Below are the code and all the weights of a small trained network. Each question names an input and a class and asks about switching units off, where a switched-off unit gives its printed mean instead of its output.

import numpy as np


def w(rows, s, z=0):
    codes = np.array(rows[::2]) - 128.0
    scale = np.full(codes.shape[1], s)
    scale[-1] = z or s
    return codes * scale


def norm(h):
    return h / np.sqrt((h * h).mean(-1, keepdims=True) + 1e-5)


def f(y):
    return np.maximum(y, 0)


def log_softmax(a):
    a = a - a.max(-1, keepdims=True)
    return a - np.log(np.exp(a).sum(-1, keepdims=True))


def net(x, mask):
    res = np.array(x, float).reshape(1, 5) / 4 @ E
    u = 0
    for l in range(2):
        y = f(norm(res) @ A[l][:, :-1].T + A[l][:, -1])
        res = res + np.where(mask[u : u + 10], y, B[l][:, -1]) @ B[l][:, :-1]
        u += 10
    return log_softmax(norm(res)[-1] @ U[:, :-1].T + U[:, -1])


A, B = {}, {}
E = w([
[78,165,146,190,123,112,115,167,170,161],'x0',
[132,103,154,183,146,47,89,76,95,155],'x1',
[255,157,117,91,100,90,176,153,165,196],'x2',
[95,247,74,88,105,33,119,95,109,95],'x3',
[101,66,108,151,48,78,235,107,160,118],'x4',
],0.0064)
A[0] = w([
[54,106,113,85,120,154,84,161,152,93,98],'0.n0',
[98,146,149,167,91,99,111,203,152,158,67],'0.n1',
[120,135,162,119,143,67,118,54,76,180,146],'0.n2',
[168,47,82,71,97,112,124,103,68,100,135],'0.n3',
[93,132,75,77,108,182,137,153,146,142,2],'0.n4',
[188,146,97,111,128,154,140,121,140,167,105],'0.n5',
[91,154,128,211,95,130,106,169,178,134,54],'0.n6',
[2,109,69,155,170,143,77,53,151,138,124],'0.n7',
[112,196,107,52,132,183,182,135,182,92,184],'0.n8',
[165,136,68,147,117,195,141,41,75,110,23],'0.n9',
],0.0087,0.0025)
B[0] = w([
[136,53,130,115,75,2,69,96,56,166,199],'0.n0',
[178,157,84,76,87,151,100,136,124,8,178],'0.n1',
[148,151,93,189,165,176,190,116,87,212,214],'0.n2',
[69,191,56,201,151,158,97,199,204,38,214],'0.n3',
[108,43,90,241,128,187,89,102,132,172,173],'0.n4',
[16,63,96,132,88,130,35,226,128,134,187],'0.n5',
[205,142,26,181,243,153,134,206,101,3,188],'0.n6',
[90,82,74,17,120,155,167,127,165,165,255],'0.n7',
[159,166,148,210,220,64,187,70,83,213,239],'0.n8',
[149,146,35,135,112,145,73,209,133,69,166],'0.n9',
],0.0058,0.0063)
A[1] = w([
[101,87,228,166,108,186,89,155,143,110,142],'1.n0',
[151,160,127,87,80,101,114,189,146,208,189],'1.n1',
[149,127,75,127,154,88,228,76,101,168,161],'1.n2',
[140,183,204,51,182,168,49,161,44,174,94],'1.n3',
[183,10,204,135,129,190,147,155,215,100,158],'1.n4',
[68,100,103,139,117,160,169,153,132,222,247],'1.n5',
[224,134,101,103,107,52,127,188,207,172,106],'1.n6',
[94,128,165,171,22,115,254,60,254,61,129],'1.n7',
[83,123,88,243,182,123,123,72,138,166,183],'1.n8',
[90,128,103,135,134,202,123,76,114,70,188],'1.n9',
],0.0079,0.0015)
B[1] = w([
[114,198,39,98,95,82,114,33,176,124,166],'1.n0',
[37,57,129,103,91,117,140,13,88,109,166],'1.n1',
[127,117,217,138,172,193,146,10,193,112,216],'1.n2',
[80,100,227,205,64,125,213,162,140,2,192],'1.n3',
[112,251,145,87,167,89,150,46,138,140,212],'1.n4',
[127,115,150,199,81,85,118,98,21,178,219],'1.n5',
[99,32,42,67,186,134,80,186,117,151,190],'1.n6',
[91,167,226,128,138,156,39,215,72,39,191],'1.n7',
[229,135,140,95,81,192,92,194,161,179,254],'1.n8',
[214,100,115,101,169,72,175,172,161,183,191],'1.n9',
],0.0068,0.0086)
U = w([
[46,3,89,91,158,103,89,122,84,166,131],'0',
[177,134,28,143,178,150,126,185,157,66,148],'1',
[91,110,231,164,121,152,124,151,96,64,166],'2',
[193,116,141,180,144,170,127,105,85,192,129],'3',
[107,208,133,84,148,115,132,43,154,143,155],'4',
[159,120,126,91,87,137,149,158,105,159,122],'5',
[152,118,129,103,42,89,185,159,142,137,23],'6',
[160,122,150,48,37,101,190,173,143,149,2],'7',
],0.014,0.0082)

Each question gives the input, the list of numbers given to net, and the class t.
The units are the neurons (one row each of A and B). Each row of codes is followed by its name. A weight is (code - 128) times the scale printed after its matrix; where a second scale follows, it is the last column's (A, B and U).
mask holds one flag per neuron, layer by layer. A switched-off neuron (its flag False) gives its mean, the last column of its row in B, instead of its output. The means were averaged over made-up inputs and are rounded, as every weight is.
A unit's drop is (log p(t) with every unit on - log p(t) with that unit switched off) / (log p(t) with every unit on - log p(t) with every unit switched off).
The circuit of an input: a set's keep is (log p(t) with only the set's units on - log p(t) with every unit switched off) / (log p(t) with every unit on - log p(t) with every unit switched off). Starting from the 12 units with the biggest drops (on a tie, the unit counted first), units are removed one at a time, each time the one whose removal leaves the highest keep (on an exact tie, the one counted first), for as long as the keep stays at least 0.8.
circuit, biggest first: the units of the circuit, biggest drop first
most important unit: the unit with the biggest drop
top k neurons: the k neurons with the biggest drops, biggest first
k most important neurons of layer l: the k neurons of layer l with the biggest drops, biggest first
input [-6,-8,-1,2,-3], class 3: most important unit	0.n8
input [-4,-7,0,-8,-5], class 4: top 3 neurons	1.n4, 1.n0, 0.n2
input [-4,3,3,3,-3], class 1: 3 most important neurons of layer 0	0.n3, 0.n7, 0.n8
input [1,0,4,7,-7], class 2: 3 most important neurons of layer 1	1.n3, 1.n4, 1.n0
input [-1,6,-4,-5,1], class 3: top 3 neurons	1.n5, 0.n2, 1.n8
input [0,-8,-7,-6,-3], class 3: circuit, biggest first	1.n6, 1.n9, 1.n7
input [4,6,8,2,-5], class 0: top 2 neurons	1.n6, 1.n1
input [2,-8,-2,-5,7], class 3: top 2 neurons	0.n4, 0.n8
input [0,-7,-3,-8,2], class 4: top 3 neurons	1.n4, 1.n0, 0.n2
input [5,-6,-3,6,-2], class 3: circuit, biggest first	0.n8, 0.n4, 1.n8
input [-1,4,4,3,-4], class 0: top 3 neurons	1.n1, 0.n8, 0.n5
input [4,7,7,0,-8], class 2: top 2 neurons	1.n3, 0.n7
input [-8,-6,2,7,3], class 1: top 2 neurons	0.n3, 0.n9
input [1,1,-5,5,8], class 2: most important neuron of layer 0	0.n5
input [7,7,-2,-8,5], class 4: top 4 neurons	1.n4, 1.n0, 0.n8, 0.n3
input [5,1,-6,6,-3], class 0: top 3 neurons	0.n7, 0.n0, 1.n4
input [-2,-5,4,8,4], class 4: 2 most important neurons of layer 0	0.n8, 0.n2
input [4,-6,3,0,6], class 2: top 2 neurons	1.n7, 0.n2
input [-3,-7,6,-2,6], class 3: circuit, biggest first	0.n8, 1.n2
input [-1,6,1,3,0], class 3: most important neuron of layer 0	0.n2
input [-5,7,-2,8,-8], class 2: top 4 neurons	1.n3, 1.n4, 0.n8, 1.n0
input [-3,-4,4,5,5], class 2: 2 most important neurons of layer 0	0.n6, 0.n2
input [7,-1,7,-1,-1], class 0: top 4 neurons	1.n6, 1.n1, 0.n3, 0.n5
input [-1,-2,-1,7,-7], class 2: 3 most important neurons of layer 1	1.n3, 1.n4, 1.n0
input [-6,-3,6,-8,0], class 4: circuit, biggest first	1.n4, 1.n8
input [-6,-8,-6,1,2], class 3: circuit, biggest first	0.n8, 1.n8
